Here is a tiny trained network, its code and every weight. The questions are about switching its units off for an input and a class, where a switched-off unit gives its printed mean instead of its output.

import numpy as np


def w(rows, s, z=0):
    codes = np.array(rows[::2]) - 128.0
    scale = np.full(codes.shape[1], s)
    scale[-1] = z or s
    return codes * scale


def f(y):
    return y / 2 * (1 + np.tanh(0.7978845608 * (y + 0.044715 * y**3)))


def log_softmax(a):
    a = a - a.max(-1, keepdims=True)
    return a - np.log(np.exp(a).sum(-1, keepdims=True))


def net(x, mask):
    res = np.array(x, float).reshape(1, 5) / 4 @ E
    y = f(res @ A[0][:, :-1].T + A[0][:, -1])
    res = res + np.where(mask, y, B[0][:, -1]) @ B[0][:, :-1]
    return log_softmax(res[-1] @ U[:, :-1].T + U[:, -1])


A, B = {}, {}
E = w([
[221,186,52],'x0',
[14,2,149],'x1',
[246,33,163],'x2',
[146,163,155],'x3',
[140,155,148],'x4',
],0.0083)
A[0] = w([
[197,152,47,66],'neuron 0',
[163,137,111,1],'neuron 1',
[144,218,226,238],'neuron 2',
[53,85,173,69],'neuron 3',
[193,154,62,19],'neuron 4',
[169,163,82,55],'neuron 5',
[90,152,119,173],'neuron 6',
[10,170,98,238],'neuron 7',
[110,132,55,155],'neuron 8',
[157,46,193,164],'neuron 9',
[175,142,97,51],'neuron 10',
[110,203,85,183],'neuron 11',
],0.012,0.0045)
B[0] = w([
[147,251,211,195],'neuron 0',
[54,158,214,133],'neuron 1',
[131,95,17,207],'neuron 2',
[114,77,214,198],'neuron 3',
[169,188,230,180],'neuron 4',
[204,243,171,166],'neuron 5',
[5,186,125,160],'neuron 6',
[3,242,194,244],'neuron 7',
[38,187,94,155],'neuron 8',
[203,31,118,206],'neuron 9',
[148,195,171,155],'neuron 10',
[86,227,85,195],'neuron 11',
],0.0062,0.011)
U = w([
[26,168,51,172],'0',
[79,159,254,116],'1',
[187,83,75,252],'2',
[110,63,215,2],'3',
[79,199,101,48],'4',
],0.0083,0.0046)

Each question gives the input, the list of numbers given to net, and the class t.
The units are the neurons (one row each of A and B). Each row of codes is followed by its name. A weight is (code - 128) times the scale printed after its matrix; where a second scale follows, it is the last column's (A, B and U).
mask holds one flag per neuron, in row order. A switched-off neuron (its flag False) gives its mean, the last column of its row in B, instead of its output. The means were averaged over made-up inputs and are rounded, as every weight is.
A unit's drop is (log p(t) with every unit on - log p(t) with that unit switched off) / (log p(t) with every unit on - log p(t) with every unit switched off).
The circuit of an input: a set's keep is (log p(t) with only the set's units on - log p(t) with every unit switched off) / (log p(t) with every unit on - log p(t) with every unit switched off). Starting from all 12 units, units are removed one at a time, each time the one whose removal leaves the highest keep (on an exact tie, the one counted first), for as long as the keep stays at least 0.8.
units of the circuit, in order: the units of the circuit, biggest drop first
unit that matters most: the unit with the biggest drop
top k neurons: the k neurons with the biggest drops, biggest first
drop of u: that unit's drop, to one decimal
input [-4,0,1,-5,-3], class 2: top 2 neurons : [neuron 7; neuron 0]
input [-4,-8,7,-5,6], class 2: units of the circuit, in order : [neuron 7; neuron 2]
input [-5,5,3,2,3], class 3: unit that matters most : neuron 9
input [2,8,2,-4,3], class 2: units of the circuit, in order : [neuron 7; neuron 9]
input [8,-1,8,-8,0], class 1: units of the circuit, in order : [neuron 0; neuron 4]
input [-4,2,4,-1,-2], class 3: top 3 neurons : [neuron 2; neuron 3; neuron 11]
input [-3,1,3,3,6], class 3: top 2 neurons : [neuron 11; neuron 5]
input [-3,-8,3,8,6], class 2: top 4 neurons : [neuron 2; neuron 7; neuron 6; neuron 8]
input [0,6,5,8,8], class 3: top 2 neurons : [neuron 2; neuron 11]
input [-7,1,6,-5,-2], class 3: top 2 neurons : [neuron 3; neuron 2]
input [-3,5,5,6,-8], class 3: top 2 neurons : [neuron 3; neuron 2]
input [5,-7,3,5,-6], class 1: top 2 neurons : [neuron 4; neuron 0]
input [5,8,5,3,-4], class 2: drop of neuron 7 : 0.2
input [-6,3,3,1,4], class 3: drop of neuron 9 : 0.1
input [-3,-1,-2,7,-1], class 0: drop of neuron 8 : 0.0
input [-3,-5,-7,0,8], class 0: top neuron : [neuron 2]
